Below are the code and all the weights of a small trained network. Each question names an input and a target symbol and asks about switching units off, where a switched-off unit gives its printed mean instead of its output.

import numpy as np


def w(rows, s, z=0):
    codes = np.array(rows[::2]) - 128.0
    scale = np.full(codes.shape[1], s)
    scale[-1] = z or s
    return codes * scale


def f(y):
    return y / 2 * (1 + np.tanh(0.7978845608 * (y + 0.044715 * y**3)))


def softmax(a):
    e = np.exp(a - a.max(-1, keepdims=True))
    return e / e.sum(-1, keepdims=True)


def log_softmax(a):
    a = a - a.max(-1, keepdims=True)
    return a - np.log(np.exp(a).sum(-1, keepdims=True))


def net(x, mask):
    ids = ['ΓΔΘΛΣΩβζημτφψ'.index(c) for c in x.split()]
    T = len(ids)
    res = E[ids] + P[:T]
    u = 0
    for l in range(2):
        q, k, v = (res @ M[l].T for M in (Q, K, V))
        z = softmax(np.where(np.tri(T) > 0, q @ k.T / 2**0.5, -1e9)) @ v
        res = res + np.where(mask[u], z, O[l][:, -1]) @ O[l][:, :-1]
        u += 1
        y = f(res @ A[l][:, :-1].T + A[l][:, -1])
        res = res + np.where(mask[u : u + 16], y, B[l][:, -1]) @ B[l][:, :-1]
        u += 16
    return log_softmax(res[-1] @ U[:, :-1].T + U[:, -1])


Q, K, V, O, A, B = {}, {}, {}, {}, {}, {}
E = w([
[75,123,196,7,204],'Γ',
[146,154,42,121,208],'Δ',
[154,165,67,167,92],'Θ',
[144,76,105,78,119],'Λ',
[115,181,196,137,66],'Σ',
[155,177,34,146,86],'Ω',
[173,91,84,173,67],'β',
[141,153,103,150,73],'ζ',
[143,121,73,99,174],'η',
[142,78,109,85,134],'μ',
[145,175,66,126,56],'τ',
[89,215,155,98,184],'φ',
[140,104,89,75,130],'ψ',
],0.013)
P = w([
[255,96,175,51,164],'0',
[202,80,167,81,153],'1',
[154,81,144,88,132],'2',
[112,77,124,107,125],'3',
[72,66,115,124,123],'4',
[36,59,101,146,111],'5',
[2,50,92,155,89],'6',
],0.0089)
Q[0] = w([
[152,146,116,171,132],'0.h1',
[89,105,8,22,109],'0.h1',
],0.012)
K[0] = w([
[166,133,159,99,128],'0.h1',
[5,93,98,164,120],'0.h1',
],0.017)
V[0] = w([
[140,254,60,196,200],'0.h1',
[126,45,171,107,106],'0.h1',
],0.0065)
O[0] = w([
[127,6,223,86,3,4],'0.h1',
[133,195,70,132,180,192],'0.h1',
],0.005,0.0037)
A[0] = w([
[116,190,25,134,213,34],'0.n1',
[121,69,168,159,164,102],'0.n2',
[118,9,128,62,90,100],'0.n3',
[149,151,98,204,87,131],'0.n4',
[129,138,120,143,135,2],'0.n5',
[86,172,217,132,88,147],'0.n6',
[166,93,119,101,146,110],'0.n7',
[129,139,55,150,128,12],'0.n8',
[89,41,176,74,173,26],'0.n9',
[45,127,108,152,115,133],'0.n10',
[51,131,105,148,101,147],'0.n11',
[174,161,108,133,142,40],'0.n12',
[173,95,143,109,160,110],'0.n13',
[169,97,158,164,166,72],'0.n14',
[211,89,70,214,2,79],'0.n15',
[159,121,163,244,131,169],'0.n16',
],0.0082,0.0055)
B[0] = w([
[133,62,189,95,167,212],'0.n1',
[124,130,119,102,105,71],'0.n2',
[121,166,71,148,94,148],'0.n3',
[110,147,122,110,155,137],'0.n4',
[130,159,204,144,80,23],'0.n5',
[124,195,88,144,181,252],'0.n6',
[154,120,112,114,112,168],'0.n7',
[132,127,154,175,147,65],'0.n8',
[123,128,95,52,132,75],'0.n9',
[92,113,125,127,148,222],'0.n10',
[92,118,123,128,150,242],'0.n11',
[138,110,154,110,97,61],'0.n12',
[147,128,120,97,110,156],'0.n13',
[148,142,129,131,99,58],'0.n14',
[125,129,159,136,253,125],'0.n15',
[111,156,105,109,131,146],'0.n16',
],0.024,0.0016)
Q[1] = w([
[131,4,78,127,91],'1.h1',
[122,123,221,168,30],'1.h1',
],0.034)
K[1] = w([
[6,38,64,63,215],'1.h1',
[231,21,86,17,184],'1.h1',
],0.024)
V[1] = w([
[2,193,191,99,123],'1.h1',
[78,112,26,184,48],'1.h1',
],0.011)
O[1] = w([
[253,136,88,135,146,112],'1.h1',
[154,157,215,52,43,2],'1.h1',
],0.0067,0.0034)
A[1] = w([
[138,105,153,140,107,131],'1.n1',
[93,119,75,96,96,66],'1.n2',
[139,113,152,155,107,135],'1.n3',
[148,66,160,115,153,13],'1.n4',
[145,159,139,103,33,99],'1.n5',
[93,150,185,117,149,147],'1.n6',
[130,110,51,203,20,79],'1.n7',
[252,155,138,121,98,74],'1.n8',
[98,172,136,193,125,64],'1.n9',
[209,135,157,85,136,164],'1.n10',
[122,116,122,102,33,132],'1.n11',
[195,91,78,153,80,87],'1.n12',
[137,121,116,102,165,2],'1.n13',
[114,89,168,118,106,154],'1.n14',
[103,102,159,173,72,24],'1.n15',
[180,92,198,111,99,62],'1.n16',
],0.016,0.0073)
B[1] = w([
[138,115,137,98,55,115],'1.n1',
[176,139,211,187,98,207],'1.n2',
[239,30,123,88,88,101],'1.n3',
[77,238,145,68,125,178],'1.n4',
[155,85,206,129,255,138],'1.n5',
[138,121,94,156,111,170],'1.n6',
[137,123,243,107,206,122],'1.n7',
[76,49,152,174,149,192],'1.n8',
[175,154,138,65,97,253],'1.n9',
[155,47,95,155,191,202],'1.n10',
[175,145,34,196,50,174],'1.n11',
[176,177,129,62,114,189],'1.n12',
[145,136,134,145,46,160],'1.n13',
[97,122,146,39,133,186],'1.n14',
[182,129,88,90,186,119],'1.n15',
[145,177,141,166,143,123],'1.n16',
],0.022,0.005)
U = w([
[157,254,59,105,161,152],'Γ',
[203,113,147,162,124,86],'Δ',
[130,142,182,130,187,74],'Θ',
[60,119,164,60,156,132],'Λ',
[189,41,86,25,168,77],'Σ',
[127,142,189,134,181,59],'Ω',
[61,131,70,245,228,254],'β',
[136,129,141,107,152,80],'ζ',
[102,76,76,116,40,189],'η',
[74,117,159,71,157,134],'μ',
[142,135,158,114,168,78],'τ',
[182,149,167,73,181,11],'φ',
[99,99,153,81,128,130],'ψ',
],0.0049,0.0048)

Each question gives the input, a string of symbols that net reads in full, and the target symbol t.
The units are the heads (2 rows each of Q, K, V and O) and the neurons (one row each of A and B). Each row of codes is followed by its name. A weight is (code - 128) times the scale printed after its matrix; where a second scale follows, it is the last column's (O, A, B and U).
mask holds one flag per unit, layer by layer, with each layer's heads first. A switched-off unit (its flag False) gives its mean, the last column of its rows in O or B, instead of its output. The means were averaged over made-up inputs and are rounded, as every weight is.
A unit's drop is (log p(t) with every unit on - log p(t) with that unit switched off) / (log p(t) with every unit on - log p(t) with every unit switched off).
The circuit of an input: a set's keep is (log p(t) with only the set's units on - log p(t) with every unit switched off) / (log p(t) with every unit on - log p(t) with every unit switched off). Starting from the 12 units with the biggest drops (on a tie, the unit counted first), units are removed one at a time, each time the one whose removal leaves the highest keep (on an exact tie, the one counted first), for as long as the keep stays at least 0.8.
circuit, biggest first: the units of the circuit, biggest drop first
most important unit: the unit with the biggest drop
top k neurons: the k neurons with the biggest drops, biggest first
k most important neurons of layer l: the k neurons of layer l with the biggest drops, biggest first
input Δ Σ Θ Δ Λ, target Δ: most important unit	1.n11
input Δ η Λ, target η: top 2 neurons	(1.n11 0.n15)
input η μ Δ Σ η Δ, target η: top 2 neurons	(0.n6 0.n15)
input Θ φ Δ Σ η, target Σ: circuit, biggest first	(1.h1 1.n10 0.n1)
input β Ω Σ Ω β η μ, target η: 4 most important neurons of layer 0	(0.n10 0.n15 0.n3 0.n6)
input Σ Δ Σ Σ Δ Λ Λ, target Λ: top 2 neurons	(0.n1 0.n6)
input Σ Σ β μ Σ Δ Λ, target Δ: circuit, biggest first	(1.n11 0.n3 1.h1 1.n5)
input η Δ Σ Ω Σ Σ Γ, target Σ: circuit, biggest first	(1.h1 1.n10 0.n9)
input Γ η Σ Δ, target Σ: 2 most important neurons of layer 1	(1.n12 1.n10)
input Σ Σ Σ Σ Ω, target β: top 4 neurons	(0.n15 1.n9 1.n12 1.n14)
input Σ η Λ, target η: circuit, biggest first	(0.n6 1.h1 1.n11 0.n3)
input Σ Δ Γ Δ Γ, target Δ: top 3 neurons	(1.n2 0.n9 1.n13)
input Δ Σ ψ, target Σ: top 4 neurons	(1.n12 1.n10 0.n6 0.n1)
input Δ Δ Σ Σ ζ, target β: circuit, biggest first	(1.n9 1.n12)
input η φ Σ, target β: most important unit	0.n6
input Λ μ ψ β η, target β: circuit, biggest first	(0.n15 1.h1 1.n9 0.n1)
input Δ Θ β Λ, target β: circuit, biggest first	(0.h1 1.h1 0.n15 0.n1)
input τ Σ Λ Σ η Δ Δ, target Δ: top 4 neurons	(1.n11 0.n3 1.n5 1.n2)
input μ Σ Σ Λ Δ, target Λ: top 3 neurons	(0.n6 0.n1 0.n15)
input τ Σ μ Λ Σ Δ Σ, target Γ: most important unit	1.n9
input η β Δ, target β: top 3 neurons	(0.n15 1.n9 1.n12)
input ζ Σ η Σ φ Λ, target φ: circuit, biggest first	(1.h1 1.n7 1.n12 0.n3)
